Here is a tiny trained network, its code and every weight. The questions are about switching its units off for an input and a class, where a switched-off unit gives its printed mean instead of its output.

import numpy as np


def w(rows, s, z=0):
    codes = np.array(rows[::2]) - 128.0
    scale = np.full(codes.shape[1], s)
    scale[-1] = z or s
    return codes * scale


def f(y):
    return y / 2 * (1 + np.tanh(0.7978845608 * (y + 0.044715 * y**3)))


def log_softmax(a):
    a = a - a.max(-1, keepdims=True)
    return a - np.log(np.exp(a).sum(-1, keepdims=True))


def net(x, mask):
    res = np.array(x, float).reshape(1, 4) / 4 @ E
    y = f(res @ A[0][:, :-1].T + A[0][:, -1])
    res = res + np.where(mask, y, B[0][:, -1]) @ B[0][:, :-1]
    return log_softmax(res[-1] @ U[:, :-1].T + U[:, -1])


A, B = {}, {}
E = w([
[72,106,155,198,34,195,209,190,192],'x0',
[145,94,182,144,82,72,192,9,125],'x1',
[72,62,169,87,104,62,33,182,155],'x2',
[219,176,186,37,91,84,176,225,143],'x3',
],0.011)
A[0] = w([
[144,254,122,181,123,235,228,111,144,97],'n1',
[151,107,164,196,79,68,152,109,164,45],'n2',
[121,83,183,131,80,125,92,163,95,29],'n3',
[18,127,115,218,122,154,141,110,181,113],'n4',
[115,110,140,137,75,147,181,178,211,30],'n5',
[64,96,186,197,74,195,197,207,213,24],'n6',
[175,123,120,109,118,193,107,216,132,80],'n7',
[84,12,201,119,157,89,124,174,171,72],'n8',
[39,55,74,159,111,226,62,65,179,5],'n9',
[48,53,148,128,82,55,74,191,205,27],'n10',
[189,184,203,92,28,133,159,196,175,94],'n11',
[110,75,198,149,42,106,208,64,195,132],'n12',
[77,123,102,144,196,224,123,230,171,66],'n13',
[155,101,113,56,49,119,196,161,182,118],'n14',
],0.0092,0.0032)
B[0] = w([
[198,75,65,190,169,149,205,216,170,250],'n1',
[123,113,147,89,53,139,173,30,121,174],'n2',
[184,140,125,211,104,163,144,162,139,158],'n3',
[97,229,165,130,150,54,71,98,160,216],'n4',
[137,160,78,119,236,54,71,177,117,189],'n5',
[81,95,135,108,223,47,93,213,1,240],'n6',
[113,129,167,42,34,139,129,76,122,185],'n7',
[145,69,78,172,182,174,173,175,149,197],'n8',
[117,219,129,127,120,138,122,77,232,218],'n9',
[170,58,101,234,147,156,169,185,185,222],'n10',
[124,215,89,169,79,103,95,116,211,235],'n11',
[89,64,189,91,68,144,135,156,51,237],'n12',
[97,55,197,18,54,224,178,14,65,208],'n13',
[103,211,174,56,44,114,100,95,134,195],'n14',
],0.0084,0.013)
U = w([
[219,14,73,239,142,182,192,176,205,81],'0',
[93,233,128,150,75,79,73,90,194,5],'1',
[140,82,97,80,196,31,51,106,38,225],'2',
[83,2,177,63,30,177,155,39,58,105],'3',
],0.0094,0.0032)

Each question gives the input, the list of numbers given to net, and the class t.
The units are the neurons (one row each of A and B). Each row of codes is followed by its name. A weight is (code - 128) times the scale printed after its matrix; where a second scale follows, it is the last column's (A, B and U).
mask holds one flag per neuron, in row order. A switched-off neuron (its flag False) gives its mean, the last column of its row in B, instead of its output. The means were averaged over made-up inputs and are rounded, as every weight is.
A unit's drop is (log p(t) with every unit on - log p(t) with that unit switched off) / (log p(t) with every unit on - log p(t) with every unit switched off).
The circuit of an input: a set's keep is (log p(t) with only the set's units on - log p(t) with every unit switched off) / (log p(t) with every unit on - log p(t) with every unit switched off). Starting from the 12 units with the biggest drops (on a tie, the unit counted first), units are removed one at a time, each time the one whose removal leaves the highest keep (on an exact tie, the one counted first), for as long as the keep stays at least 0.8.
circuit, biggest first: the units of the circuit, biggest drop first
top k neurons: the k neurons with the biggest drops, biggest first
drop of u: that unit's drop, to one decimal
input [7,1,2,-4], class 2: circuit, biggest first	n6
input [-1,-7,-1,-6], class 3: top 2 neurons	n13; n11
input [-4,4,-5,-2], class 0: top 2 neurons	n6; n13
input [0,-5,-3,4], class 3: top 2 neurons	n13; n7
input [2,2,1,1], class 2: top 4 neurons	n13; n7; n9; n1
input [-8,5,-8,7], class 0: top 2 neurons	n6; n1
input [6,0,0,4], class 2: top 2 neurons	n6; n5
input [-4,-7,8,8], class 0: top 3 neurons	n10; n8; n4
input [0,-8,5,-7], class 3: top 3 neurons	n13; n11; n5
input [2,-7,6,-4], class 3: top 3 neurons	n13; n1; n7
input [0,-5,5,-5], class 0: top 2 neurons	n10; n14
input [1,-4,3,-5], class 1: top 3 neurons	n9; n4; n12
input [8,-1,-7,-6], class 2: top 2 neurons	n6; n4
input [2,-1,5,-7], class 1: circuit, biggest first	n9
input [2,1,-2,-4], class 1: top 3 neurons	n4; n10; n9
input [8,-2,-2,6], class 2: drop of n5	0.5
input [5,1,-3,-4], class 2: drop of n13	0.0
input [0,2,-1,1], class 3: drop of n3	0.1
